[204  61 166  34] Answer: 204
[185  45 121 240 111   4] Answer: 185
[358 530 552 228 749 731] Answer: 358
[-19 -32  48  21 -41] Answer: -19
[363 821 452 483 107] Answer: 363
[122 420 902 810] Answer: 122
---
[ 519  947  101 -871] out 519

[[130  34  30 117  11 187]
 [181  42  87  78 101 179]
 [171  25 193 185 173  68]] out 187

[[ -2  36 -24 -32  17]
 [  4 -10 -23 -31  11]] out 17

[[-39   8  17  14  41]
 [-41   7  15  21  46]] out 41

[  3 -42 -38 -37  26 -11] out 3

[ 48 -37  -2  37 -35] out 37
---
[8176 3319 5922 1631 7063] result: 5922

[[4 6 6 6 4 5 5]
 [6 5 6 5 6 6 6]
 [4 1 7 4 6 4 5]] result: 5

[ -62 -405  547  625  531  935 -716] result: 625

[8 1 6 6 6 8 7] result: 6

[[122 345 486 774 717]
 [116 365 470 774 713]
 [100 335 487 765 703]] result: 470

[[-564 -183   63 -254 -518]
 [ 478  195  332  479 -234]
 [ 557   63  -54  -20  147]] result: 332

[[4 3 5 6 4 4 7]
 [5 7 6 4 3 1 8]
 [4 4 7 5 7 4 5]] result: 4

[915 801 181 315 857] result: 181

[453 174 519  61 798] result: 519
---
 1.353  -0.149   0.205   0.098   0.272   0.163   0.101   0.302
-5.817  -0.941  -0.112  -0.121  -0.242  -0.040   0.050  -0.027
-3.430  -0.718  -0.187  -0.073  -0.291  -0.102  -0.007  -0.008
-3.955  -0.596  -0.072  -0.133  -0.323  -0.010   0.100   0.062
 3.750   0.474   0.170   0.371   1.375   0.349   0.205   0.486
-3.872  -0.657  -0.191  -0.203  -0.682  -0.241  -0.125  -0.429
 6.307   0.826   0.111   0.125   0.713   0.168   0.029   0.036
 3.981   0.564   0.109   0.101   0.275   0.010   0.003   0.201
-3.499  -0.822  -0.182  -0.074  -0.116  -0.085  -0.014   0.056
-0.663  -0.532   0.061  -0.009   0.073  -0.075  -0.023  -0.279
-4.421  -0.534  -0.109  -0.235  -1.029  -0.058   0.051  -0.024
| 0.205

-1.620   0.409  -3.143   0.934  -1.404   0.554  -3.901   5.309   0.603   2.485  -2.722
-3.013  -2.736   3.438   0.494   0.836   2.254   6.080  -0.483  -3.576   1.766   0.219
-1.844   0.589  -5.316   2.249  -1.918   0.775  -6.139   7.833   0.533   3.265  -4.327
 0.676  -3.789   7.777  -3.906   0.887   1.330   0.470   1.781  -2.938  -0.373   0.881
-7.229   1.443   1.007  -1.346   4.172  -4.804   0.596  -6.353   5.165   1.140   0.995
 4.120  -0.107  -2.527  -2.714  -6.428   1.945   2.102  -1.070   4.512   0.819   3.154
 2.851   3.905  -3.612  -2.005  -0.513   1.362   2.955   0.052  -0.419  -3.406   0.806
-1.639  -1.514   1.644   0.723   0.071   1.427   3.419  -0.256  -2.161   1.423   0.121
-4.584  -1.115   1.069  -0.427   2.354  -1.147   2.858  -2.944   1.661   0.899   0.052
| -3.143

 4.001   6.008  -1.981  -2.552   0.002   0.028  -1.157   1.874   2.454   2.208   0.612  -0.283  -1.335   0.282  -1.014  -1.624
-1.639  -1.950   0.322  -1.612  -0.034   2.885  -0.605  -0.174  -0.285   0.229  -0.525   0.046  -1.624   1.683   5.799  -0.675
-4.670   2.610   0.253  -0.963   0.596   0.922   0.751   0.669   0.955   1.943  -0.119  -2.403   0.996   1.013  -0.966  -0.669
-0.684   0.536  -0.337   7.558   5.379  -1.248   0.869   1.356   0.528   4.090   0.297  -1.379   2.894   6.641  -3.586  -1.702
-0.449   3.259  -0.245   1.417  -0.748   1.609  -0.931   1.811   2.385   1.711   1.174   3.034  -2.591   1.105   0.463  -0.823
-2.596   2.045  -0.655  -2.090   0.043  -1.561  -1.796  -1.469   0.504   2.357  -0.810   1.158  -0.169   1.858  -1.378  -0.251
| -1.981

-0.877  -2.463  -1.540  -3.322  -1.630  -2.472
-3.547   2.144   1.614  -0.320  -2.224   1.244
 0.423   0.162  -1.234   1.603   0.130  -3.378
-0.867  -0.218  -7.163   3.306   4.842   0.021
-3.071   0.696  -2.021  -2.342  -0.839  -0.721
| -1.540

-2.156   3.046   0.979  -0.674   5.730  -1.227   4.235
-2.260  -3.432   2.176  -1.953   1.552  -1.713   2.487
 5.959   1.525  -7.402   6.149  -1.719   4.342  -3.640
 2.886   3.118  -6.142   3.099  -1.080   3.228  -2.110
 2.067   1.633  -6.533  -0.059   2.798   0.113   0.061
-5.289  -4.423   4.666  -6.467   5.210  -3.952   3.077
-1.554   2.014  -0.006  -2.886   3.080  -0.446   1.186
| 0.979
---
[[-1.978  0.055  1.627  4.210 -3.425  5.429]
 [ 4.136  2.212 -4.552 -4.237 -2.240 -1.620]
 [ 3.240  1.881  1.024  6.087 -3.546  3.804]] ⇒ 3.804

[[-1.816  1.614 -2.660 -0.375 -0.475 -0.852]
 [ 6.123 -3.076  0.886 -2.231 -1.932 -3.691]
 [-0.182 -1.501  1.241  1.778 -2.193 -1.014]] ⇒ -1.014

[[ 2.600  0.274  0.975  2.124  4.387 -2.189]
 [-8.519  1.467  2.830 -1.310 -0.990 -0.006]
 [-1.512 -0.056  4.012 -2.894  5.670 -1.701]] ⇒ -1.701

[[ 3.268 -1.078  1.873 -3.006  2.091  2.664]
 [ 1.614 -1.432  8.325  1.097  1.609  1.401]
 [-3.682  1.302  0.402  8.048  4.446  2.487]] ⇒ 2.487

[[ 2.902  1.805  5.220  1.729]
 [ 2.793 -0.496 -2.936  2.830]
 [ 6.681  3.270 -5.355  5.057]] ⇒ 5.057

[[ 0.882 -0.342 -0.009  4.130]
 [ 0.882  0.186 -5.973 -1.627]
 [ 0.882 -0.342 -6.632 -1.440]] ⇒ -1.440

[[-5.400 -0.573  0.044  0.099 -0.311  2.631]
 [-3.606 -0.573  0.044  0.099 -0.311  3.453]
 [-6.752 -0.573  0.044  0.099 -0.411  3.191]] ⇒ 3.191

[[-0.719  6.115 -3.387 -5.064]
 [-5.789 -0.391 -2.741 -2.346]
 [ 1.260  1.201 -0.620  1.292]] ⇒ 1.292

[[ 0.061 -0.813  6.440 -0.452  2.740  1.220  3.974]
 [ 1.089  2.616  0.615  2.190  0.748  0.554  3.096]
 [ 2.223  1.973 -2.326  1.789 -4.383 -2.183  1.285]] ⇒ 1.285
